Rows near named flat spaces through zero
qfff: [-16 -11 -16  12  14 -23 -33  13   6 -22  -8  11  15  37  15  18  -3   1
 -31  -2  21  14 -38   3   1   8 -18 -22]
qfff: [-13  -6   0 -28 -14  -4  -5  18 -46   9 -16  -6  -2  -9   4  80  15  18
  -4   1   7  -5   5  37 -25 -15 -13  -7]
ncjt: [-15  -2   2  35  51 -13   7   0  20  -6  14  -7  11  -1  -5 -57 -20 -18
 -19  -2  -9  22  -9 -33  25   6 -19 -10]
ltnf: [-10  15  -5   2   5 -12   6   2  26  25   7  16  -5  -8  -3 -25 -14 -12
  -2   0  -3  29 -24  -8  -8   0 -20   1]
ltnf: [ 18 -20  21  13 -19  -6  -9  -7  -9  11   7  -4   6  19  -1  34  14  -5
  25   2   0   2   1   8 -15  20  25 -18]
jbnh: [ 44 -24   4  12   0 -21 -37   6  -4 -26   1 -13   6  23  26  38 -16  10
   3  -4   8 -19   6   2   3   7  28  25]
mcjr: [ 23  27   1 -16  10  26  16  -1  -7 -19  22 -12  -1 -34   9  13   8  26
   7 -12 -11 -12  40   0   4 -14  23  41]
mcjr: [ -2  -2   2  -8 -19  39  40  19   1 -40 -19 -24  -2 -42  -4  -6   3  28
  18  -6 -19 -25  55  -4   8   5  19  14]
ncjt: [-45 -34  22  32  28 -11 -21  28  -8 -18  14 -15   9 -13   4 -18  11   8
 -16  13  -8  26   5 -16  11  -1 -17 -23]
bpnq: [-21   0 -11 -24 -11 -24  15  15  -1  36 -13   8 -11 -27 -12 -10  -4 -23
  22  18  -1   4 -15  19  -5  -1 -49 -14]
bpnq: [ -7 -31   4  35 -12 -12  -5  19  52 -14   1   8   6   0  12 -35 -19 -15
  23   6 -13  26 -13 -20   5  30   3 -17]
ltnf: [ -7 -13  -2  -6   0  26 -10 -16 -28 -11   0   2  -2   1   3  10  17  -3
  -8   6  -4 -24  21   8  13 -24   9  -1]
mcjr: [  1   5   6  19  27  26  42  -8  -7 -15 -12 -14  12 -13 -20 -21 -13 -14
 -14 -12 -17 -21  38 -25  17  -5   4   4]
jbnh: [-13 -14  -9  10 -23  14 -22 -18  28  10   8  37  -5  20  12 -16   3 -21
   5   7  -5  20 -26  -1  -1  -5   9 -16]
bpnq: [-33 -30 -15  15 -18 -18  -6  12  39   8 -23  23  -4   8  -1 -48 -20 -33
   7  18  -1  16 -36  -7   8  14 -34 -34]
qfff: [ -9  26  11 -14  14 -11   5  19 -24  11  -8  -6   0 -13 -18  13   1  10
 -32  -1  13  -8   9  -3 -15 -19 -25  24]
bpnq: [-39   5  -8   2 -10  10  18  -1  25  16 -26  14 -16  -3 -19 -64 -21 -10
 -23   4  -4  14 -20 -20   2  -9 -24 -11]
ncjt: [-25  -9 -15 -15  22  -7  -2   2 -34   1  -7  -7   1  -7  -1   9  10  -7
  -9  11   3 -12  -1  19  16 -15 -34 -21]
qfff: [  2   1  11  13   4 -11  -1  25   2  -5 -26   9   6  -3 -12   3 -28 -17
 -35  -1   6 -20  14 -22 -10 -18 -19  35]
jbnh: [-10  -1  -9   6   6 -22   1   2  15  19   3  19  10  10  -2   4  -2 -29
   9   4   4  21 -31   6  -6  15 -27 -28]
qfff: [ -1  23 -11 -54  22  27  22 -22 -71   7  17 -40 -18 -40   4  35  33  45
  12  -5 -10 -17  35  41  14 -30   6   5]
bpnq: [ 15   4  15   9 -12  31  13  -4  11 -33   1 -21  -5  -8  -5 -38   5  28
   4  -7  -7 -20  36 -23  13   8  41  22]
qfff: [ -6 -20  -1  13  -6  21  -9 -28  -1   3  -5   0 -11  22   7  -8 -10   5
 -10  -6 -11  11  -9  -5   4  -9  28 -14]
qfff: [ 15  32  17 -19 -18 -11  -1  21 -20  11   8   3  14   6  -2  97  29  29
   0 -15  21  15  -3  25 -53  13   9   6]
bpnq: [  3   2 -18  -8   2  26  -3  -9 -14 -29  -4   7  11  13  15  43  12   9
 -12 -12   2 -13   9  15   3  -8  15  -3]
qfff: [ 22  12 -19 -21  34 -14   4 -19 -24  -7  16 -37  -4   2  12   0   5  26
  14  -7   5  -7  -5  19  26  12   5  -7]
jbnh: [  8  -7  -2 -15   1 -24   9  15 -19  -6 -20 -31  -5  -9  -9  -8  -4   9
  12   9   9 -29   9  10  13  13 -17  -2]
bpnq: [-18  13  10  17  32 -15   9   1  -1  20   5   1   9   7 -16 -11  -7 -11
 -26  -6   2  27 -18 -16  -8   1 -22 -14]
mcjr: [-13  -5  -7   0   5  19   8   6  11 -26   7 -11  -4 -25  12 -26   2  19
   8   0 -14   6  16  -4  18  -1   7   1]
mcjr: [-13  34  -7 -15  51 -33  -8  19 -23  -9  14 -13  12  -5  -9 -10  18   9
 -32   5  27  -7  -9   1  14  -4 -47   6]
ncjt: [-17 -11  17  23  -6  13   7  11   4  -2  -8  14  12  -1 -11  10   1 -17
 -12   0  -7   4  13 -15 -13  -4  -1  -6]
ltnf: [ 33 -35 -24  -6   4 -40 -55 -20 -22  11 -19  -1 -12  51  30  37 -39 -11
 -15   2  16 -17 -39  23   8 -15   1   6]
qfff: [ 14   8 -22 -10  54 -31 -27   2 -35 -21  -1 -24   7  22  20  35 -17  22
 -42 -12  21 -10 -16  12  16 -14 -16  14]
mcjr: [ 14 -17  19  13 -53  16 -11  -3  13  17 -12  33   1  20   1  50  -2 -18
   8  -3  -4   4   0   1 -40  -2  31   5]
qfff: [-19   1  12  -5 -17   5   1  22 -13   8 -17  13   1 -11 -11  30   5  -3
 -18   4   3  -4  11   2 -24 -18 -15   8]
jbnh: [ 13  -2  -6  -6  14 -39 -18   2   3   6   2 -13  -8   6  -1 -43 -10  -6
   5  14  15 -14 -17  -3  21   8 -20   8]
ltnf: [ 42  -1  15   1 -45  29 -14  -2   4 -29   6  13  11  15  13  61  24  13
  20  -9   5 -25  31   7 -22  10  57  25]
mcjr: [ 28   8  25  -5 -14  -7 -20 -10 -16  19  18  -7  -8  11  -2  21  15  16
   7   0   9  -4   4   3 -18  -2  28  22]
ltnf: [ -7  23  -4 -11  -1   3  12   9   1  -2 -10   8   2  -6 -13  -6   3   0
 -16  -1  10 -10   3  -4  -5  -5 -16  11]
ncjt: [  6  -5  12   2  -1  23  19 -16 -14   7  -2 -17 -11 -13  -9 -12  -6   7
   4  -4 -17  -9  26  -8   5 -11  22   8]
mcjr: [ -4 -20  14   2 -60  34   6  -1   2   6 -34  26  -6   5 -15  17   1 -19
   2   6  -6 -26  23  -2 -23 -13  19   6]
bpnq: [-61 -26 -13 -20 -50  27  34  30  16 -18 -48   4 -18 -49 -24 -80  12 -12
  26  35 -12 -34  26   2  25   1 -41 -26]
bpnq: [ -2  -9   5   5 -30  11  -4  -4  30  15  -7  17 -19  -8  -1 -41 -18  -9
   6   7 -11   6  -3 -15  -4 -10  10  18]
ncjt: [ 36 -10  -2 -11 -22  -7 -40 -12  15  23  32  28 -15 -12  31  14  -5 -19
  35  14  -9   1  -2  13  -4 -22  17  41]
ncjt: [-30 -36  18  -6   2 -17 -13  11 -44   7  -4 -46 -18 -11  -3  -8  16  33
  10  18  -2   3   4  15  10   2  -7 -31]
ltnf: [  7 -30   7  -5  18 -17 -35 -14 -43   9   9 -27 -15   6  13   3   0  10
  -1  13  -1 -14   3  12  19 -21   5   3]
ltnf: [ 23 -20  24  -2  -9 -41 -25  13 -24  15   1 -31  -9   9   2  24   0  20
  16   9  13  -4  -5  11 -12  15   8   4]
jbnh: [ -6  -9  -5  34  14 -36 -48   1  60  17  17  38  -7  23  17 -68 -41 -31
 -25  10   4  41 -55 -35   6  -8 -19  18]
jbnh: [ 33  -2 -10  -6  10 -16 -32 -13  -6 -12  19  -3   3  20  22  16   5   3
   8   1  12 -13  -8  12  13   3  14  13]
bpnq: [ 26  38   4 -44  -8  16  19 -15 -38  36  10   3 -12 -31 -10  44  14   2
  10  -3  -3 -24  30  23 -19 -34   3  41]
ncjt: [ 18  -4   0   9 -40  -9   6   8  47  23  -4  39   4  -1   0   6 -15 -42
  34   6  -5   8 -12  -2 -23  16  -3   6]
ncjt: [ 13  -2   8 -13   5 -27 -61   3 -27  -6  26 -13  -6  24  24  35  23  40
 -13   5  26   5 -19  19  -6  -7  14  14]
qfff: [ 29 -23  22  32 -42  35  16  -6  53   8   8  34  -3 -32   1 -33 -24 -51
  45   8 -40 -11  45 -32  -3  -7  35  39]
jbnh: [ 16 -18   4   4 -10  41 -13 -37 -15  -4  20  -8 -12  10  27  34   5  28
   9 -15 -22  14  13  10  -2 -15  63   2]
bpnq: [  8 -35  13  47  27 -26 -51  -8  -7  -6  22  27  37  56  11  42  15 -51
 -13   8  13   2 -20  -6   2   8  -2 -30]
qfff: [ -3  13  11 -17 -10  -8   4  32 -21   7  -8   7   6 -24  -8  53  10   1
  -6   3   8 -11  19  13 -28 -14 -22  22]
bpnq: [  8  -8  11  27  12 -10 -31 -10  15  -1  11  -3  -4  32  13 -12 -20  15
 -27 -11   3  28 -25 -21  -4   0  26   8]
ltnf: [ 27   8  -8  -3 -38   8  -6   4  17 -12 -16  34  16  28   6  59   3 -14
   2 -10  15 -16  -4  11 -28  11  17   9]
jbnh: [  5  30 -20 -27  24 -16  30  19 -25  -8  -4  -9  23 -14  -6  57  16   0
   7  -8  13 -13   6  29  -5  15 -35 -12]
mcjr: [-19   7 -22  17  47 -36 -10  -3   9  16   0  26  20  30  -2  -6 -19 -44
 -35  -1  14  22 -50  -6   7   0 -52 -27]
mcjr: [ 23  -6  14  -4 -10 -11   0 -18 -18  23   1 -21 -11  12  -7   3   1   7
  19   1   2  -6  -2   7  -4  11  20  -5]
ltnf: [  1  21   3  13 -21  24  43   5  33 -18 -17   8  17   8 -21  -6   4  -1
   4 -17   1   2   7 -16 -15  34  14 -15]
ltnf: [-22  17 -21  -4  46 -64   0  13   5  52   5  23  10   0  -7   1 -22 -48
 -13   8  12  36 -59   9  -7  -1 -82 -23]
mcjr: [-15  31   3 -23  36  10   9   9 -36 -23   9 -25  -1 -32 -18 -38  29  23
 -25   8  10 -37  38  -7  29 -24 -22  26]
ltnf: [ 15  15 -19  -5  38 -21 -11 -12  -8   3   5   0   3  14   7  -2 -18 -10
 -23  -6  10  -6 -17   0  14 -12 -17  14]
mcjr: [ -8  -8  -6  -4 -17  32  -3  -5  16 -14   5   9 -13 -20  14 -25   0   9
   7   4 -17   0  16  -4  11 -17  18  15]
jbnh: [ 29  11   5 -14 -30  20  12  -8  -6  -2  -5   3   0   0  -3  36  11   6
  17  -7   1 -22  22  10 -16   3  29  17]
jbnh: [ 19 -34   5  27 -53  -9 -40   8  50  -5 -16  43   2  35  14  -1 -22 -33
   7  11   7  -5 -20 -14 -16  10  18  13]
ncjt: [-12  13   8  39  13  11  43  31  31 -34 -14  15  45   2 -20  21   0 -24
 -14 -18  -2   9  15 -26 -15  33 -12 -21]
ncjt: [-25 -17  18  -3 -71  37  11  22   0  -1 -35  28   1  -7 -14  48  19  -3
   5   5  -5 -10  24   9 -41  -6  11  -8]
ncjt: [  5  41  14  16  -1  76  25   4   4 -67  -2   9  28   5  -4  46  20  41
 -53 -41  -1 -12  54 -28 -21 -12  57  36]
jbnh: [-24  19  -7  -7  65 -17  -7  33 -25 -44   3 -34   6 -27   1 -34  -1  34
 -52   1  14 -16  19 -15  34 -22 -40  28]
[-12   1  19   0  26 -19 -11   6 -40  15  11 -13   6  -1 -13  18  19  -1
 -16   8   9  -2   4   4  -4 -10 -20  -7]
bpnq
[-26  -7  -9  -6 -26  -5 -17   8  10   6 -35  30  -9  16 -16 -37  -8 -26
 -29  19  18 -23 -18  -8   1 -17 -33   2]
mcjr
[-19  12  -8 -17 -21   6  22 -10  -2   9 -37 -16 -20  18 -24 -39  -6  25
 -17  -5  12  -4 -21   0  -2  10  -2 -21]
ncjt
[ -4 -12  12  19  -4   8   7  24  17 -20  10   5  16 -22   7  16   7  -5
  18   1 -14  10  23  -7  -6  12   5  -1]
ncjt
[ 17   2  -1 -17 -50   0 -16  -1  12  17 -23  24 -18  12  -3   1 -11  -7
   0   8  12 -21  -7   4 -19 -12   7  29]
mcjr
[-14  -4  -4  -6  37 -16  -8  11 -36 -25   6 -26  12  -2  -3  -1  25   9
 -10  10  14 -21  10   9  27   3 -25 -17]
jbnh
[-30  -1   4   7  -9  -3  25  17  18  14  -7   6   4 -16 -14 -14   3 -11
  13   4  -8  25  -9  -3 -11  17 -23 -30]
ltnf
[ 48  -2  11  16   4 -14 -19 -32  19  30  40  -1  -8  17  20   3 -16  -4
  30  -9 -11  29 -19  -5  -6  11  42  15]
qfff
[-44 -15  -3  -8  53  22 -18 -19 -69  -6   3 -18  -9 -10   0 -10  13   8
 -53   9  -8 -17  22   3  34 -61 -20  -3]
ncjt
[-29  -7  13  -3  -4  11  20  24  -9 -21 -11 -27  -5 -33 -17 -38  17  21
   6  12  -5 -14  30  -7  14   6 -11  -8]
bpnq
[ -6  27 -23  -9  58 -32  20  -9 -22  -8 -11 -40   8  26 -17 -29  -5  18
 -29 -12  25  -4 -31   2  27  24 -31 -33]
ncjt
[-11   6  30   9   3  14 -17 -13 -15  27   8   5 -17   2 -12 -19  -3   7
 -39   0  -3  10   6 -24 -14 -39  14  29]
bpnq
[-28   9 -10 -21  -7  18  27  12 -11   4 -13   5  -3 -34  -9   9   9  -1
   2   3  -9  -3  15  13  -4 -14 -24  -5]
bpnq
[  0   2   1   8  59  -8  11 -19 -28  -9  10 -49  -4  -2  -8 -52  -8  18
 -17  -5  -4  -8   9 -16  41  -2  -2  -5]
ltnf
[-27 -50   8   6   3  34 -17 -19 -26 -11  17 -23 -21 -25  20 -29  13  17
  17  16 -33   2  30   4  34 -27  25 -14]
ltnf
[-14   8  -2  -3  12  12 -10   0  -3  -9  12   9   0 -10   2 -16  12   1
 -16   5   0  -3   8  -5  10 -21  -7  12]
mcjr
[ 13 -37   4  32  -9   8  -2 -42  18  14 -18 -13 -21  37  -1 -57 -43  -9
  -1  -6 -17   7 -18 -26  17   7  39 -15]
qfff
[ -7  -2  -3  -7  21   1  -5 -22 -14  21  17 -10 -18 -12   3 -35  -3   0
   2   7 -12   7  -3   0  20 -20  -3   2]
qfff
[  2  35   6  -7  45 -23 -15  15 -18 -10  30 -10  13  -6  -1   6  22  18
 -26  -2  21   2   1  -4   3  -6 -20  21]
mcjr
[ 20  13   9   0   7 -10  32   0 -17  22   3  -9  18  -2 -11  65   4  -9
  22 -15  -3   9   5  16 -25  22   1 -17]
jbnh
[ 10   0   8   4  -2   6   7 -11   1  15   5  -7  -8  -3   1   3 -12   7
   5  -8 -11  14   1  -3  -8  -2  18   5]
jbnh
[  7 -16 -16  26 -18 -10  15  -2  48   7 -44  22   0  27  -6 -31 -59 -40
  -9  -7  -4   1 -28 -23  -3  14  -8  -5]
mcjr
[  8   2 -26 -18  13 -15 -22  -9  -3  -9  12   2  -1  10  19  -3   8   0
   7   7  12  -8 -19  19  21   1 -11  -4]
jbnh
[ 20   8   6  10   3  27  -3 -24  17 -10  25  -2  -6  -1  11 -25  -1  14
   4 -10 -13   7  13 -17  10  -5  42  23]
ltnf
[  8 -14  11  -7  -8 -39 -28  -5 -13  28   3 -22 -19  20   0 -11  -1  17
  11  11  15   9 -31  10  -4  13   1 -11]
ncjt
[ -6 -23   1  -4 -18   4   2  21   2 -37  -9 -25  -3 -18   4 -23  14  21
  27  13  -2 -22  24   4  20  20   6  -9]
bpnq
[-21  15 -10 -10  31  -6  -1 -12   1  14  15 -11 -19 -15  -2 -66  -6  11
 -14   5  -3  17 -16  -9  24 -16 -20   3]
jbnh
[-15 -13 -28  17   9 -10   5   3  33 -63 -35 -37   2  45  -1 -83 -15  36
 -17  -8  21  -6 -33 -19  43  54   4 -46]
bpnq
[ 10  14 -13 -16  -4  -1   1   6  -7 -22 -32 -11  -6  12  -6  -7 -15  20
 -30  -7  19 -33   3  -3   5  -6  -3  24]
ltnf
[  4  14 -17 -17  13  29  19 -31 -22 -24   4 -31  -3  13   4   2  20  41
   2 -18   0  -6   5  15  20  12  31 -24]
qfff
